Below are the code and all the weights of a small trained network. Each question names an input and a class and asks about switching units off, where a switched-off unit gives its printed mean instead of its output.

import numpy as np


def w(rows, s, z=0):
    codes = np.array(rows[::2]) - 128.0
    scale = np.full(codes.shape[1], s)
    scale[-1] = z or s
    return codes * scale


def norm(h):
    return h / np.sqrt((h * h).mean(-1, keepdims=True) + 1e-5)


def f(y):
    return y / 2 * (1 + np.tanh(0.7978845608 * (y + 0.044715 * y**3)))


def log_softmax(a):
    a = a - a.max(-1, keepdims=True)
    return a - np.log(np.exp(a).sum(-1, keepdims=True))


def net(x, mask):
    res = np.array(x, float).reshape(1, 8) / 4 @ E
    u = 0
    for l in range(2):
        y = f(norm(res) @ A[l][:, :-1].T + A[l][:, -1])
        res = res + np.where(mask[u : u + 5], y, B[l][:, -1]) @ B[l][:, :-1]
        u += 5
    return log_softmax(norm(res)[-1] @ U[:, :-1].T + U[:, -1])


A, B = {}, {}
E = w([
[163,115,225,107,161,248,90],'x0',
[109,160,88,116,166,133,163],'x1',
[170,137,121,92,228,66,84],'x2',
[62,113,141,161,173,43,129],'x3',
[157,77,95,166,113,138,154],'x4',
[156,174,130,165,147,65,226],'x5',
[120,146,73,36,34,148,139],'x6',
[124,30,191,74,136,131,104],'x7',
],0.013)
A[0] = w([
[156,16,102,141,86,111,122,73],'0.n1',
[144,5,110,141,49,81,105,125],'0.n2',
[126,126,97,177,82,127,73,2],'0.n3',
[126,66,137,182,84,136,135,14],'0.n4',
[128,102,219,202,118,119,166,76],'0.n5',
],0.012,0.0065)
B[0] = w([
[152,19,168,149,71,138,169,190],'0.n1',
[130,90,84,110,135,160,183,255],'0.n2',
[66,118,157,60,123,236,103,122],'0.n3',
[67,92,167,102,104,235,140,149],'0.n4',
[53,87,117,189,178,250,204,210],'0.n5',
],0.014,0.005)
A[1] = w([
[103,147,150,118,64,90,65,67],'1.n1',
[121,125,243,72,122,138,128,132],'1.n2',
[195,89,250,32,105,113,122,3],'1.n3',
[133,56,101,147,90,119,86,16],'1.n4',
[189,123,103,113,113,143,76,233],'1.n5',
],0.012,0.0039)
B[1] = w([
[72,126,101,150,135,182,96,143],'1.n1',
[127,87,67,98,114,93,110,253],'1.n2',
[150,79,146,8,152,134,90,246],'1.n3',
[111,70,92,76,140,172,177,160],'1.n4',
[125,176,148,131,155,162,151,254],'1.n5',
],0.017,0.0032)
U = w([
[168,215,64,137,131,155,152,124],'0',
[48,206,62,99,58,209,26,70],'1',
[218,120,205,186,4,83,36,9],'2',
[94,176,95,118,246,29,78,81],'3',
[153,218,2,175,29,76,232,156],'4',
[182,41,140,5,134,214,70,208],'5',
[40,15,147,168,95,240,193,142],'6',
[204,186,206,218,240,220,113,195],'7',
],0.015,0.013)

Each question gives the input, the list of numbers given to net, and the class t.
The units are the neurons (one row each of A and B). Each row of codes is followed by its name. A weight is (code - 128) times the scale printed after its matrix; where a second scale follows, it is the last column's (A, B and U).
mask holds one flag per neuron, layer by layer. A switched-off neuron (its flag False) gives its mean, the last column of its row in B, instead of its output. The means were averaged over made-up inputs and are rounded, as every weight is.
A unit's drop is (log p(t) with every unit on - log p(t) with that unit switched off) / (log p(t) with every unit on - log p(t) with every unit switched off).
The circuit of an input: a set's keep is (log p(t) with only the set's units on - log p(t) with every unit switched off) / (log p(t) with every unit on - log p(t) with every unit switched off). Starting from all 10 units, units are removed one at a time, each time the one whose removal leaves the highest keep (on an exact tie, the one counted first), for as long as the keep stays at least 0.8.
units of the circuit, in order: the units of the circuit, biggest drop first
top k neurons: the k neurons with the biggest drops, biggest first
top k neurons in layer l: the k neurons of layer l with the biggest drops, biggest first
drop of u: that unit's drop, to one decimal
input [5,-7,-2,-5,-1,8,-7,5], class 6: units of the circuit, in order : [0.n5]
input [3,-3,-8,4,-2,-6,5,-2], class 1: units of the circuit, in order : [0.n5 1.n1]
input [-1,-6,3,-7,-6,-3,2,-8], class 7: units of the circuit, in order : [1.n5 1.n2]
input [-2,6,-6,1,2,1,5,2], class 4: units of the circuit, in order : [0.n5 1.n3]
input [-7,-4,-7,2,3,-6,8,-5], class 6: units of the circuit, in order : [0.n3 1.n4]
input [6,6,3,8,-1,-2,4,-7], class 3: units of the circuit, in order : [0.n5 0.n2]
input [4,8,2,8,-3,-4,7,-2], class 1: units of the circuit, in order : [1.n3 0.n2]
input [6,7,8,-1,6,0,0,0], class 7: top 2 neurons : [0.n1 1.n5]
input [-2,3,1,8,-2,-5,7,1], class 1: top 2 neurons : [1.n1 0.n1]
input [-4,-3,-7,-8,-5,-1,-4,-5], class 1: top 2 neurons : [0.n3 0.n2]
input [1,-5,0,7,-8,-4,-3,1], class 3: top 2 neurons in layer 0 : [0.n1 0.n4]
input [8,1,0,4,-7,-8,7,-7], class 1: drop of 0.n1 : 0.2
input [2,-6,6,5,-7,-8,4,-6], class 1: drop of 1.n1 : 0.3
input [2,-6,1,-4,2,-3,6,-7], class 1: drop of 0.n5 : 0.1
